Here is a tiny trained network, its code and every weight. The questions are about switching its units off for an input and a class, where a switched-off unit gives its printed mean instead of its output.

import numpy as np


def w(rows, s, z=0):
    codes = np.array(rows[::2]) - 128.0
    scale = np.full(codes.shape[1], s)
    scale[-1] = z or s
    return codes * scale


def f(y):
    return np.maximum(y, 0)


def log_softmax(a):
    a = a - a.max(-1, keepdims=True)
    return a - np.log(np.exp(a).sum(-1, keepdims=True))


def net(x, mask):
    res = np.array(x, float).reshape(1, 6) / 4 @ E
    y = f(res @ A[0][:, :-1].T + A[0][:, -1])
    res = res + np.where(mask, y, B[0][:, -1]) @ B[0][:, :-1]
    return log_softmax(res[-1] @ U[:, :-1].T + U[:, -1])


A, B = {}, {}
E = w([
[102,216,67,65,93],'x0',
[166,205,121,191,174],'x1',
[130,127,125,128,129],'x2',
[255,98,87,77,135],'x3',
[92,73,11,178,143],'x4',
[82,128,125,47,249],'x5',
],0.0089)
A[0] = w([
[167,195,96,211,189,63],'N1',
[141,44,182,167,175,82],'N2',
[31,152,178,170,138,46],'N3',
[168,150,136,179,106,100],'N4',
[160,156,203,67,141,92],'N5',
[152,195,168,146,148,53],'N6',
[121,125,126,116,165,52],'N7',
[133,81,152,142,138,71],'N8',
[224,154,109,126,187,105],'N9',
[87,16,138,27,33,8],'N10',
[148,105,158,171,160,77],'N11',
[105,131,67,148,141,106],'N12',
[126,120,192,77,96,89],'N13',
[63,125,160,141,113,66],'N14',
[163,115,114,110,145,72],'N15',
[211,135,118,111,142,48],'N16',
[137,90,173,158,155,68],'N17',
[141,160,179,118,134,71],'N18',
[178,101,113,100,136,63],'N19',
[173,172,197,106,86,91],'N20',
[116,57,159,188,161,95],'N21',
[102,110,131,88,152,87],'N22',
[149,175,219,103,140,47],'N23',
[114,125,130,100,177,13],'N24',
[149,145,137,195,7,37],'N25',
[100,154,101,73,93,101],'N26',
[206,66,99,58,105,42],'N27',
[104,125,122,54,219,69],'N28',
[126,113,118,119,71,137],'N29',
[102,129,141,105,187,77],'N30',
[99,161,102,82,94,61],'N31',
[114,147,130,113,224,45],'N32',
[119,110,68,168,148,46],'N33',
[120,145,98,115,118,143],'N34',
[104,190,79,85,96,36],'N35',
[99,128,144,87,211,43],'N36',
[105,155,101,82,100,86],'N37',
[77,164,155,172,138,35],'N38',
[60,95,152,115,93,100],'N39',
[111,205,73,116,91,77],'N40',
[149,126,122,164,44,6],'N41',
[116,96,83,153,131,59],'N42',
[109,47,38,135,137,68],'N43',
[109,125,46,167,157,68],'N44',
[134,67,158,140,132,74],'N45',
[133,134,175,101,112,84],'N46',
],0.014)
B[0] = w([
[29,103,170,59,154,209],'N1',
[182,173,141,88,108,219],'N2',
[113,179,65,187,96,221],'N3',
[124,132,111,107,167,194],'N4',
[132,93,127,135,86,254],'N5',
[64,90,158,97,129,180],'N6',
[136,119,128,127,143,134],'N7',
[142,146,140,119,139,147],'N8',
[71,175,124,170,124,238],'N9',
[8,144,167,73,215,209],'N10',
[143,172,150,77,125,162],'N11',
[138,107,148,122,90,191],'N12',
[119,101,113,120,100,199],'N13',
[120,146,89,163,103,171],'N14',
[129,137,112,138,127,145],'N15',
[97,149,96,143,124,174],'N16',
[148,169,124,97,116,162],'N17',
[116,104,138,124,101,174],'N18',
[116,158,104,134,108,160],'N19',
[122,87,112,117,103,243],'N20',
[166,166,142,88,112,211],'N21',
[138,119,126,143,162,166],'N22',
[112,82,114,107,77,221],'N23',
[178,121,100,129,171,137],'N24',
[200,84,29,126,202,245],'N25',
[163,147,147,130,116,189],'N26',
[92,195,68,208,103,211],'N27',
[193,102,94,146,155,255],'N28',
[142,109,144,141,169,202],'N29',
[144,110,101,140,144,190],'N30',
[142,150,127,111,120,160],'N31',
[146,104,82,114,175,204],'N32',
[101,77,119,113,90,162],'N33',
[142,125,157,134,132,187],'N34',
[168,178,152,86,111,171],'N35',
[158,104,67,135,162,206],'N36',
[160,149,145,126,117,169],'N37',
[62,149,90,156,136,166],'N38',
[112,148,112,147,130,190],'N39',
[178,158,175,99,131,207],'N40',
[156,111,71,132,181,165],'N41',
[126,100,123,109,104,156],'N42',
[122,90,136,121,69,220],'N43',
[114,91,124,116,76,195],'N44',
[150,157,142,99,136,160],'N45',
[124,99,139,130,108,167],'N46',
],0.014,0.0074)
U = w([
[158,71,76,111,168,78],'0',
[57,107,141,73,162,193],'1',
[124,47,114,102,38,78],'2',
[102,170,90,179,91,86],'3',
[176,166,142,57,101,85],'4',
[124,103,127,122,124,251],'5',
[135,64,250,197,201,147],'6',
],0.013,0.022)

Each question gives the input, the list of numbers given to net, and the class t.
The units are the neurons (one row each of A and B). Each row of codes is followed by its name. A weight is (code - 128) times the scale printed after its matrix; where a second scale follows, it is the last column's (A, B and U).
mask holds one flag per neuron, in row order. A switched-off neuron (its flag False) gives its mean, the last column of its row in B, instead of its output. The means were averaged over made-up inputs and are rounded, as every weight is.
A unit's drop is (log p(t) with every unit on - log p(t) with that unit switched off) / (log p(t) with every unit on - log p(t) with every unit switched off).
The circuit of an input: a set's keep is (log p(t) with only the set's units on - log p(t) with every unit switched off) / (log p(t) with every unit on - log p(t) with every unit switched off). Starting from the 12 units with the biggest drops (on a tie, the unit counted first), units are removed one at a time, each time the one whose removal leaves the highest keep (on an exact tie, the one counted first), for as long as the keep stays at least 0.8.
units of the circuit, in order: the units of the circuit, biggest drop first
most important unit: the unit with the biggest drop
k most important neurons: the k neurons with the biggest drops, biggest first
drop when u is switched off: that unit's drop, to one decimal
input [2,-8,-8,-6,3,-4], class 1: units of the circuit, in order : [N10]
input [-8,5,5,6,7,0], class 4: 2 most important neurons : [N2 N21]
input [-8,3,-3,8,-1,-4], class 3: 3 most important neurons : [N27 N9 N16]
input [-5,5,-5,-3,-4,1], class 1: units of the circuit, in order : [N6 N28]
input [7,1,-1,-5,3,-4], class 4: units of the circuit, in order : [N40 N35]
input [-5,-6,-2,4,-4,4], class 1: 2 most important neurons : [N10 N25]
input [3,1,-4,6,3,5], class 3: units of the circuit, in order : [N9 N27]
input [0,8,-5,-7,6,0], class 1: 2 most important neurons : [N1 N27]
input [1,-5,5,-7,5,-6], class 3: 4 most important neurons : [N3 N39 N14 N28]
input [-7,2,-2,6,2,-6], class 4: units of the circuit, in order : [N2 N21]
input [-6,2,6,-4,-2,-5], class 4: units of the circuit, in order : [N21 N2 N11]
input [2,5,-4,-3,-3,5], class 0: units of the circuit, in order : [N28 N32]
input [7,5,6,-2,8,7], class 2: units of the circuit, in order : [N44 N12]
input [8,-8,2,-4,-4,-6], class 1: 2 most important neurons : [N10 N2]
input [6,-2,-1,-8,-3,-2], class 3: most important unit : N3
input [-7,8,-3,2,-6,6], class 1: 4 most important neurons : [N1 N6 N9 N25]
input [-1,4,-2,2,-5,-3], class 2: 3 most important neurons : [N10 N20 N23]
input [4,-1,-5,8,2,7], class 3: 2 most important neurons : [N27 N9]
input [-6,-1,1,-3,-5,-5], class 4: units of the circuit, in order : [N2 N21 N17]
input [-8,5,-7,6,-6,-1], class 4: 3 most important neurons : [N2 N11 N17]
input [3,-4,-1,3,0,6], class 0: units of the circuit, in order : [N28]
input [8,-1,6,6,1,0], class 4: 3 most important neurons : [N40 N35 N3]
input [7,3,-1,-5,-6,-2], class 4: 3 most important neurons : [N40 N35 N43]
input [0,6,2,1,6,4], class 1: 2 most important neurons : [N1 N5]
input [5,1,3,5,-7,8], class 0: 3 most important neurons : [N28 N36 N32]
input [6,-5,8,-6,2,5], class 5: 2 most important neurons : [N27 N2]
input [-2,-7,4,6,1,2], class 1: units of the circuit, in order : [N10]
input [5,-2,2,8,6,3], class 3: drop when N27 is switched off : 0.6
input [4,-7,-1,2,4,-3], class 1: drop when N10 is switched off : 1.0
